Here is a tiny trained network, its code and every weight. The questions are about switching its units off for an input and a class, where a switched-off unit gives its printed mean instead of its output.

import numpy as np


def w(rows, s, z=0):
    codes = np.array(rows[::2]) - 128.0
    scale = np.full(codes.shape[1], s)
    scale[-1] = z or s
    return codes * scale


def f(y):
    return np.maximum(y, 0)


def log_softmax(a):
    a = a - a.max(-1, keepdims=True)
    return a - np.log(np.exp(a).sum(-1, keepdims=True))


def net(x, mask):
    res = np.array(x, float).reshape(1, 7) / 4 @ E
    y = f(res @ A[0][:, :-1].T + A[0][:, -1])
    res = res + np.where(mask, y, B[0][:, -1]) @ B[0][:, :-1]
    return log_softmax(res[-1] @ U[:, :-1].T + U[:, -1])


A, B = {}, {}
E = w([
[71,149,92,51,133,133,186,7],'x0',
[208,149,46,132,33,214,117,127],'x1',
[120,133,129,121,119,123,130,137],'x2',
[134,133,142,139,123,126,122,109],'x3',
[138,114,113,129,151,140,134,132],'x4',
[121,141,136,121,113,119,129,133],'x5',
[70,214,141,107,165,235,41,131],'x6',
],0.013)
A[0] = w([
[75,178,122,126,174,124,98,138,149],'neuron 1',
[76,126,75,45,122,129,164,3,141],'neuron 2',
[202,49,158,140,106,17,154,162,246],'neuron 3',
[153,107,178,175,116,128,89,206,255],'neuron 4',
[170,177,26,176,48,173,141,122,131],'neuron 5',
[91,181,122,86,139,214,95,94,101],'neuron 6',
[137,113,135,188,123,115,78,158,208],'neuron 7',
[227,106,60,110,30,93,110,114,148],'neuron 8',
[172,92,110,87,48,189,112,126,140],'neuron 9',
[118,156,138,119,144,207,38,147,161],'neuron 10',
[78,151,130,101,193,128,53,131,157],'neuron 11',
[92,109,123,148,155,85,248,94,202],'neuron 12',
],0.012,0.0079)
B[0] = w([
[110,81,158,129,179,160,107,132,175],'neuron 1',
[117,107,109,57,111,160,108,6,223],'neuron 2',
[89,145,49,138,144,70,163,110,252],'neuron 3',
[98,134,124,206,135,103,125,153,227],'neuron 4',
[165,132,54,171,91,196,105,117,226],'neuron 5',
[104,166,114,126,196,164,47,90,200],'neuron 6',
[125,156,140,165,134,105,150,172,191],'neuron 7',
[149,122,74,152,116,189,180,109,224],'neuron 8',
[153,160,58,147,109,182,159,110,199],'neuron 9',
[107,164,156,180,117,143,61,173,208],'neuron 10',
[149,90,157,144,160,117,72,124,188],'neuron 11',
[121,137,126,31,82,91,126,163,200],'neuron 12',
],0.014,0.023)
U = w([
[44,197,115,120,208,27,214,168,253],'0',
[117,77,115,1,45,24,132,113,210],'1',
[182,137,73,199,77,111,215,147,128],'2',
[194,88,83,55,41,167,215,80,57],'3',
[113,31,236,209,148,61,72,175,203],'4',
[112,116,250,43,231,141,122,81,107],'5',
[192,197,147,179,75,182,83,233,78],'6',
[128,174,74,127,132,153,78,67,13],'7',
],0.0098,0.0032)

Each question gives the input, the list of numbers given to net, and the class t.
The units are the neurons (one row each of A and B). Each row of codes is followed by its name. A weight is (code - 128) times the scale printed after its matrix; where a second scale follows, it is the last column's (A, B and U).
mask holds one flag per neuron, in row order. A switched-off neuron (its flag False) gives its mean, the last column of its row in B, instead of its output. The means were averaged over made-up inputs and are rounded, as every weight is.
A unit's drop is (log p(t) with every unit on - log p(t) with that unit switched off) / (log p(t) with every unit on - log p(t) with every unit switched off).
The circuit of an input: a set's keep is (log p(t) with only the set's units on - log p(t) with every unit switched off) / (log p(t) with every unit on - log p(t) with every unit switched off). Starting from all 12 units, units are removed one at a time, each time the one whose removal leaves the highest keep (on an exact tie, the one counted first), for as long as the keep stays at least 0.8.
circuit, biggest first: the units of the circuit, biggest drop first
most important unit: the unit with the biggest drop
top k neurons: the k neurons with the biggest drops, biggest first
drop when u is switched off: that unit's drop, to one decimal
input [-4,0,8,3,8,-4,-3], class 0: circuit, biggest first : (neuron 5; neuron 3)
input [3,-8,-2,3,2,3,0], class 1: most important unit : neuron 12
input [-3,0,5,-6,6,2,-7], class 0: top 2 neurons : (neuron 3; neuron 5)
input [0,5,0,6,3,8,4], class 6: top 2 neurons : (neuron 2; neuron 3)
input [2,0,7,0,4,4,-1], class 1: top 3 neurons : (neuron 5; neuron 8; neuron 9)
input [1,1,5,0,-5,-6,0], class 3: top 3 neurons : (neuron 6; neuron 10; neuron 4)
input [-8,5,6,-2,0,-8,0], class 2: top 2 neurons : (neuron 8; neuron 6)
input [0,-5,-1,5,3,8,1], class 4: top 2 neurons : (neuron 2; neuron 3)
input [-5,-8,-5,7,2,7,-1], class 0: drop when neuron 3 is switched off : 0.4
input [3,1,-5,7,-4,-2,-6], class 3: drop when neuron 8 is switched off : 0.3
input [5,3,5,-6,3,-4,0], class 3: drop when neuron 10 is switched off : 0.1
